Here is a tiny trained network, its code and every weight. The questions are about switching its units off for an input and a class, where a switched-off unit gives its printed mean instead of its output.

import numpy as np


def w(rows, s, z=0):
    codes = np.array(rows[::2]) - 128.0
    scale = np.full(codes.shape[1], s)
    scale[-1] = z or s
    return codes * scale


def norm(h):
    return h / np.sqrt((h * h).mean(-1, keepdims=True) + 1e-5)


def f(y):
    return y / 2 * (1 + np.tanh(0.7978845608 * (y + 0.044715 * y**3)))


def log_softmax(a):
    a = a - a.max(-1, keepdims=True)
    return a - np.log(np.exp(a).sum(-1, keepdims=True))


def net(x, mask):
    res = np.array(x, float).reshape(1, 7) / 4 @ E
    u = 0
    for l in range(2):
        y = f(norm(res) @ A[l][:, :-1].T + A[l][:, -1])
        res = res + np.where(mask[u : u + 4], y, B[l][:, -1]) @ B[l][:, :-1]
        u += 4
    return log_softmax(norm(res)[-1] @ U[:, :-1].T + U[:, -1])


A, B = {}, {}
E = w([
[122,126,122,123,117,144,101,131,119,116],'x0',
[132,4,167,138,134,216,206,237,80,90],'x1',
[130,127,136,98,108,133,125,116,113,114],'x2',
[159,125,119,133,108,118,118,150,110,153],'x3',
[127,140,145,143,133,115,125,138,133,126],'x4',
[144,133,158,85,242,178,96,122,62,189],'x5',
[200,71,95,211,185,99,110,44,59,30],'x6',
],0.0031)
A[0] = w([
[121,194,67,112,115,51,92,55,115,163,116],'L0N1',
[149,164,143,76,252,180,85,138,75,168,80],'L0N2',
[178,120,177,90,149,130,126,108,140,142,4],'L0N3',
[116,156,37,161,26,83,173,176,193,27,88],'L0N4',
],0.0039,0.0033)
B[0] = w([
[30,110,77,144,191,73,119,131,84,146,251],'L0N1',
[234,1,154,75,114,50,93,167,248,38,208],'L0N2',
[147,22,118,201,145,138,109,157,128,68,82],'L0N3',
[235,16,147,53,228,122,68,156,187,89,228],'L0N4',
],0.0055,0.0026)
A[1] = w([
[118,64,139,161,97,196,182,241,48,63,45],'L1N1',
[207,116,87,255,155,153,103,47,54,71,90],'L1N2',
[101,206,133,93,121,194,115,205,194,182,3],'L1N3',
[152,112,137,158,152,232,213,200,120,104,61],'L1N4',
],0.0042,0.0014)
B[1] = w([
[93,231,96,179,187,23,71,69,147,149,246],'L1N1',
[86,135,208,101,2,240,216,188,138,200,254],'L1N2',
[86,48,215,190,100,227,199,76,90,96,198],'L1N3',
[95,179,25,104,140,83,62,70,79,139,207],'L1N4',
],0.0063,0.0027)
U = w([
[69,209,52,155,181,65,76,101,100,151,30],'0',
[210,58,150,71,147,122,95,186,205,74,253],'1',
[90,146,191,144,55,255,213,121,112,163,91],'2',
],0.0099,0.00052)

Each question gives the input, the list of numbers given to net, and the class t.
The units are the neurons (one row each of A and B). Each row of codes is followed by its name. A weight is (code - 128) times the scale printed after its matrix; where a second scale follows, it is the last column's (A, B and U).
mask holds one flag per neuron, layer by layer. A switched-off neuron (its flag False) gives its mean, the last column of its row in B, instead of its output. The means were averaged over made-up inputs and are rounded, as every weight is.
A unit's drop is (log p(t) with every unit on - log p(t) with that unit switched off) / (log p(t) with every unit on - log p(t) with every unit switched off).
unit that matters most: the unit with the biggest drop
k most important neurons: the k neurons with the biggest drops, biggest first
top k neurons in layer l: the k neurons of layer l with the biggest drops, biggest first
drop when u is switched off: that unit's drop, to one decimal
input [-1,-4,5,-5,8,7,-8], class 2: top 2 neurons in layer 1 => [L1N3, L1N1]
input [8,8,6,5,-3,4,5], class 0: unit that matters most => L1N1
input [-1,-6,-5,-3,0,3,-8], class 2: top 2 neurons in layer 1 => [L1N3, L1N1]
input [-1,7,-2,1,6,-7,1], class 0: 3 most important neurons => [L1N1, L0N2, L1N4]
input [-8,6,4,1,2,-1,-5], class 0: 3 most important neurons => [L1N1, L1N4, L1N2]
input [6,8,4,7,5,2,-8], class 0: 2 most important neurons => [L1N1, L1N4]
input [-8,-3,8,-3,2,-3,6], class 2: 2 most important neurons => [L1N2, L0N2]
input [3,6,4,5,3,-6,0], class 0: 3 most important neurons => [L1N1, L0N2, L1N4]
input [0,-7,-4,0,-7,4,-8], class 2: 4 most important neurons => [L1N3, L1N1, L1N4, L0N4]
input [3,0,-5,4,-5,4,-4], class 1: 2 most important neurons => [L0N2, L1N2]
input [-7,-3,7,-1,-8,4,6], class 2: 2 most important neurons => [L1N2, L0N4]
input [2,0,1,-5,-3,5,8], class 2: 2 most important neurons => [L1N2, L0N4]
input [-1,-4,-1,-7,7,8,-3], class 1: drop when L0N2 is switched off => 0.8
input [-7,1,5,0,8,-4,-3], class 1: drop when L0N4 is switched off => 3.6
input [-1,0,8,-4,-6,5,-4], class 1: drop when L0N2 is switched off => 2.3
input [1,8,4,5,8,-2,2], class 0: drop when L1N2 is switched off => 0.0
input [8,1,1,0,-4,-3,-2], class 1: unit that matters most => L0N4
